Below are the code and all the weights of a small trained network. Each question names an input and a target symbol and asks about switching units off, where a switched-off unit gives its printed mean instead of its output.

import numpy as np


def w(rows, s, z=0):
    codes = np.array(rows[::2]) - 128.0
    scale = np.full(codes.shape[1], s)
    scale[-1] = z or s
    return codes * scale


def f(y):
    return np.maximum(y, 0)


def softmax(a):
    e = np.exp(a - a.max(-1, keepdims=True))
    return e / e.sum(-1, keepdims=True)


def log_softmax(a):
    a = a - a.max(-1, keepdims=True)
    return a - np.log(np.exp(a).sum(-1, keepdims=True))


def net(x, mask):
    ids = ['βδεζηθλμξπστψω'.index(c) for c in x.split()]
    T = len(ids)
    res = E[ids] + P[:T]
    r = res
    for j in range(2):
        rows = slice(2 * j, 2 * j + 2)
        q, k, v = (r @ M[0][rows].T for M in (Q, K, V))
        z = softmax(np.where(np.tri(T) > 0, q @ k.T / 2**0.5, -1e9)) @ v
        o = O[0][rows]
        res = res + np.where(mask[j], z, o[:, -1]) @ o[:, :-1]
    y = f(res @ A[0][:, :-1].T + A[0][:, -1])
    res = res + np.where(mask[2:26], y, B[0][:, -1]) @ B[0][:, :-1]
    return log_softmax(res[-1] @ U[:, :-1].T + U[:, -1])


Q, K, V, O, A, B = {}, {}, {}, {}, {}, {}
E = w([
[140,149,115],'β',
[141,151,108],'δ',
[66,172,176],'ε',
[143,148,111],'ζ',
[135,144,118],'η',
[135,143,122],'θ',
[146,160,85],'λ',
[86,129,111],'μ',
[143,150,97],'ξ',
[139,160,76],'π',
[179,117,174],'σ',
[131,202,225],'τ',
[112,252,113],'ψ',
[154,69,125],'ω',
],0.019)
P = w([
[4,130,209],'0',
[173,211,81],'1',
[185,214,84],'2',
[173,182,105],'3',
[149,174,100],'4',
[104,175,103],'5',
[140,172,130],'6',
[114,168,143],'7',
[111,188,108],'8',
[107,173,145],'9',
[83,169,168],'10',
[111,180,104],'11',
[86,179,111],'12',
],0.0032)
Q[0] = w([
[254,201,100],'h0',
[25,5,116],'h0',
[117,51,240],'h1',
[178,186,198],'h1',
],0.0067)
K[0] = w([
[2,177,122],'h0',
[181,95,60],'h0',
[111,206,85],'h1',
[106,167,151],'h1',
],0.015)
V[0] = w([
[186,75,29],'h0',
[138,32,141],'h0',
[252,90,158],'h1',
[167,128,253],'h1',
],0.011)
O[0] = w([
[253,161,67,1],'h0',
[184,1,98,34],'h0',
[191,117,195,116],'h1',
[100,71,208,168],'h1',
],0.0089,0.0072)
A[0] = w([
[137,171,131,228],'n0',
[154,147,113,116],'n1',
[166,138,120,100],'n2',
[71,126,123,116],'n3',
[112,81,113,161],'n4',
[146,132,125,164],'n5',
[162,77,86,240],'n6',
[127,120,156,246],'n7',
[79,168,129,95],'n8',
[129,111,150,94],'n9',
[204,139,165,183],'n10',
[173,101,130,253],'n11',
[104,117,172,160],'n12',
[114,184,107,138],'n13',
[110,122,186,154],'n14',
[94,155,131,110],'n15',
[75,90,75,181],'n16',
[156,90,96,210],'n17',
[128,70,163,132],'n18',
[214,148,151,237],'n19',
[120,151,125,81],'n20',
[130,135,186,203],'n21',
[87,127,126,116],'n22',
[83,130,5,121],'n23',
],0.014,0.0053)
B[0] = w([
[115,108,90,205],'n0',
[152,126,76,135],'n1',
[138,234,114,134],'n2',
[169,119,172,223],'n3',
[155,122,151,137],'n4',
[116,109,102,137],'n5',
[110,225,173,147],'n6',
[87,96,111,204],'n7',
[177,135,124,251],'n8',
[139,176,118,138],'n9',
[74,104,106,154],'n10',
[60,176,104,153],'n11',
[122,126,110,224],'n12',
[170,114,101,201],'n13',
[131,114,95,233],'n14',
[179,122,142,216],'n15',
[124,101,160,164],'n16',
[127,254,179,143],'n17',
[135,182,129,152],'n18',
[87,76,105,162],'n19',
[145,139,135,149],'n20',
[112,117,93,229],'n21',
[147,132,160,197],'n22',
[185,86,141,161],'n23',
],0.0081,0.012)
U = w([
[11,52,38,245],'β',
[166,131,79,116],'δ',
[135,111,246,183],'ε',
[35,254,69,170],'ζ',
[152,147,112,40],'η',
[217,54,117,139],'θ',
[208,240,168,92],'λ',
[159,137,130,49],'μ',
[167,133,52,90],'ξ',
[153,158,148,3],'π',
[95,120,128,151],'σ',
[125,107,134,59],'τ',
[192,133,57,143],'ψ',
[142,133,112,88],'ω',
],0.0079,0.0045)

Each question gives the input, a string of symbols that net reads in full, and the target symbol t.
The units are the heads (2 rows each of Q, K, V and O) and the neurons (one row each of A and B). Each row of codes is followed by its name. A weight is (code - 128) times the scale printed after its matrix; where a second scale follows, it is the last column's (O, A, B and U).
mask holds one flag per unit, heads first, then neurons. A switched-off unit (its flag False) gives its mean, the last column of its rows in O or B, instead of its output. The means were averaged over made-up inputs and are rounded, as every weight is.
A unit's drop is (log p(t) with every unit on - log p(t) with that unit switched off) / (log p(t) with every unit on - log p(t) with every unit switched off).
The circuit of an input: a set's keep is (log p(t) with only the set's units on - log p(t) with every unit switched off) / (log p(t) with every unit on - log p(t) with every unit switched off). Starting from the 12 units with the biggest drops (on a tie, the unit counted first), units are removed one at a time, each time the one whose removal leaves the highest keep (on an exact tie, the one counted first), for as long as the keep stays at least 0.8.
units of the circuit, in order: the units of the circuit, biggest drop first
top k neurons: the k neurons with the biggest drops, biggest first
heads that matter: for each layer, one digit per head in row order, 1 if its drop is at least 0.15 and else 0, layers parted by /
drop of u: that unit's drop, to one decimal
input ε λ θ, target ε: units of the circuit, in order : h0; n3; n22
input ε π π, target ε: units of the circuit, in order : h0; n16; n3; n22
input τ ζ λ, target ε: units of the circuit, in order : h0; n3; h1
input δ η η η ψ, target λ: top 2 neurons : n8; n15
input ε ζ ζ, target ε: heads that matter : 10
input ε λ τ δ μ λ ε ω, target ζ: heads that matter : 10
input ε σ ξ, target ε: heads that matter : 10
input ε τ θ, target ε: heads that matter : 11
input λ π λ, target ψ: units of the circuit, in order : h1; h0; n23
input ω π ξ, target ζ: heads that matter : 11
input η ζ ψ π, target λ: heads that matter : 10
input η μ σ λ, target β: heads that matter : 11
input β θ σ λ β, target β: top 3 neurons : n19; n8; n3
input σ σ ζ π π σ δ, target β: top 2 neurons : n19; n10
input ε ζ δ, target ε: top 3 neurons : n3; n16; n22
input ψ μ β, target λ: heads that matter : 11
input δ μ δ λ π, target ψ: heads that matter : 11
input ε σ η, target ε: heads that matter : 10
input ω β σ, target ζ: heads that matter : 10
input σ μ σ σ, target β: heads that matter : 00
input σ π σ β, target β: heads that matter : 11
input π θ λ, target ψ: top 3 neurons : n23; n13; n1
input λ ε ε λ ψ, target λ: top neuron : n8
input σ η η σ ξ, target β: drop of h0 : 0.4
input ξ μ σ σ ζ λ, target β: drop of n15 : 0.2
